Below is a small trained network, with its code and all its weights. Each question gives an input and a class and asks what happens when units are switched off, that is, made to give their printed mean instead of their output.

import numpy as np


def w(rows, s, z=0):
    codes = np.array(rows[::2]) - 128.0
    scale = np.full(codes.shape[1], s)
    scale[-1] = z or s
    return codes * scale


def norm(h):
    return h / np.sqrt((h * h).mean(-1, keepdims=True) + 1e-5)


def f(y):
    return np.maximum(y, 0)


def log_softmax(a):
    a = a - a.max(-1, keepdims=True)
    return a - np.log(np.exp(a).sum(-1, keepdims=True))


def net(x, mask):
    res = np.array(x, float).reshape(1, 8) / 4 @ E
    u = 0
    for l in range(3):
        y = f(norm(res) @ A[l][:, :-1].T + A[l][:, -1])
        res = res + np.where(mask[u : u + 4], y, B[l][:, -1]) @ B[l][:, :-1]
        u += 4
    return log_softmax(norm(res)[-1] @ U[:, :-1].T + U[:, -1])


A, B = {}, {}
E = w([
[83,96,130,141,120,93,85,123,155,133],'x0',
[178,120,154,154,28,99,76,83,8,76],'x1',
[140,170,56,146,134,42,130,102,102,211],'x2',
[191,57,210,88,91,48,216,110,179,162],'x3',
[124,128,130,130,135,129,133,131,125,133],'x4',
[201,177,145,219,170,78,113,172,170,45],'x5',
[105,52,14,116,138,95,191,135,100,53],'x6',
[157,110,79,197,54,175,125,145,182,163],'x7',
],0.0018)
A[0] = w([
[115,123,109,120,227,155,180,120,226,174,119],'0.n0',
[92,160,188,55,234,67,131,100,71,85,123],'0.n1',
[156,192,24,161,159,2,122,68,100,253,3],'0.n2',
[159,179,251,145,145,161,58,167,124,237,34],'0.n3',
],0.0036,0.0014)
B[0] = w([
[111,190,159,122,36,78,93,165,24,117,242],'0.n0',
[173,103,48,237,2,204,125,162,216,186,237],'0.n1',
[102,82,231,108,125,247,141,173,164,18,252],'0.n2',
[94,156,14,82,114,90,176,36,175,20,236],'0.n3',
],0.0041,0.0026)
A[1] = w([
[132,125,131,125,138,123,112,132,136,142,84],'1.n0',
[218,53,242,73,118,2,250,93,205,179,37],'1.n1',
[111,26,20,127,159,81,191,179,86,58,9],'1.n2',
[139,142,143,95,76,121,108,105,109,76,165],'1.n3',
],0.0035,0.0013)
B[1] = w([
[112,133,119,125,103,143,123,98,140,134,128],'1.n0',
[62,197,40,176,177,218,30,151,72,92,247],'1.n1',
[123,253,189,104,94,132,103,23,202,122,243],'1.n2',
[122,96,149,196,127,81,185,145,103,118,253],'1.n3',
],0.0044,0.0023)
A[2] = w([
[51,69,115,31,88,196,153,46,65,225,113],'2.n0',
[93,36,179,85,148,154,161,157,149,48,125],'2.n1',
[148,181,103,231,89,102,112,157,130,64,251],'2.n2',
[45,228,102,56,215,127,180,249,252,185,135],'2.n3',
],0.003,0.0019)
B[2] = w([
[219,146,144,155,254,22,142,206,200,135,181],'2.n0',
[80,166,203,157,143,172,131,159,154,104,147],'2.n1',
[103,74,134,31,187,108,161,143,132,244,255],'2.n2',
[218,30,168,183,69,95,106,34,20,91,175],'2.n3',
],0.004,0.0058)
U = w([
[79,164,46,147,191,195,39,131,55,109,125],'0',
[123,197,118,88,91,88,158,5,207,69,117],'1',
[114,91,235,142,129,203,151,176,165,45,108],'2',
[125,121,129,119,139,110,141,146,137,158,253],'3',
[159,94,172,147,45,40,132,125,7,147,88],'4',
[194,129,139,136,255,47,134,186,192,161,82],'5',
[158,85,65,152,40,177,145,157,197,201,74],'6',
[94,121,132,106,129,123,156,140,131,143,154],'7',
],0.0064,0.0046)

Each question gives the input, the list of numbers given to net, and the class t.
The units are the neurons (one row each of A and B). Each row of codes is followed by its name. A weight is (code - 128) times the scale printed after its matrix; where a second scale follows, it is the last column's (A, B and U).
mask holds one flag per neuron, layer by layer. A switched-off neuron (its flag False) gives its mean, the last column of its row in B, instead of its output. The means were averaged over made-up inputs and are rounded, as every weight is.
A unit's drop is (log p(t) with every unit on - log p(t) with that unit switched off) / (log p(t) with every unit on - log p(t) with every unit switched off).
The circuit of an input: a set's keep is (log p(t) with only the set's units on - log p(t) with every unit switched off) / (log p(t) with every unit on - log p(t) with every unit switched off). Starting from all 12 units, units are removed one at a time, each time the one whose removal leaves the highest keep (on an exact tie, the one counted first), for as long as the keep stays at least 0.8.
units of the circuit, in order: the units of the circuit, biggest drop first
k most important neurons: the k neurons with the biggest drops, biggest first
top k neurons in layer l: the k neurons of layer l with the biggest drops, biggest first
input [-1,5,0,2,-2,-8,0,-2], class 5: 2 most important neurons	(2.n0; 0.n0)
input [-4,4,-1,6,-1,0,-1,-1], class 0: units of the circuit, in order	(1.n1)
input [-1,-6,5,-3,3,-6,6,0], class 1: 4 most important neurons	(1.n2; 2.n2; 1.n3; 1.n1)
input [-5,2,1,-4,2,7,0,7], class 5: top 3 neurons in layer 0	(0.n1; 0.n0; 0.n2)
input [1,5,-5,7,4,6,8,-5], class 1: 2 most important neurons	(1.n2; 0.n2)
input [0,5,3,-2,-4,8,4,6], class 5: 3 most important neurons	(2.n2; 0.n1; 0.n3)
input [4,0,0,1,0,-8,-6,5], class 5: units of the circuit, in order	(2.n0; 0.n1)
input [3,0,7,8,-1,-1,2,8], class 0: units of the circuit, in order	(1.n1; 0.n1)
input [-2,5,-6,4,1,-7,-5,0], class 5: top 2 neurons in layer 1	(1.n2; 1.n1)
input [-4,-5,-7,8,7,8,6,-3], class 0: units of the circuit, in order	(1.n1; 0.n2)
input [-7,4,-6,3,-2,-2,-8,7], class 1: 3 most important neurons	(0.n3; 0.n2; 0.n1)
input [6,-4,5,2,6,-6,-2,-7], class 6: 2 most important neurons	(0.n1; 2.n2)
input [-8,-5,8,-6,7,-8,8,-5], class 1: 3 most important neurons	(1.n2; 2.n2; 1.n1)
input [-6,-7,-2,-2,-6,3,-5,4], class 4: most important neuron	(2.n3)
input [-1,-7,8,5,8,-6,3,-6], class 2: 3 most important neurons	(0.n2; 2.n2; 0.n3)
input [5,-7,8,5,8,6,-4,-6], class 2: 2 most important neurons	(0.n2; 2.n0)
input [0,-5,5,3,-1,-5,0,-5], class 2: units of the circuit, in order	(0.n2; 2.n2)
input [-2,7,-5,3,-1,8,-3,6], class 5: units of the circuit, in order	(0.n2; 2.n2; 2.n3)
input [-1,5,4,6,-6,0,-2,4], class 0: units of the circuit, in order	(1.n1; 0.n1)
input [6,-4,4,8,7,4,-1,-8], class 0: units of the circuit, in order	(1.n1)
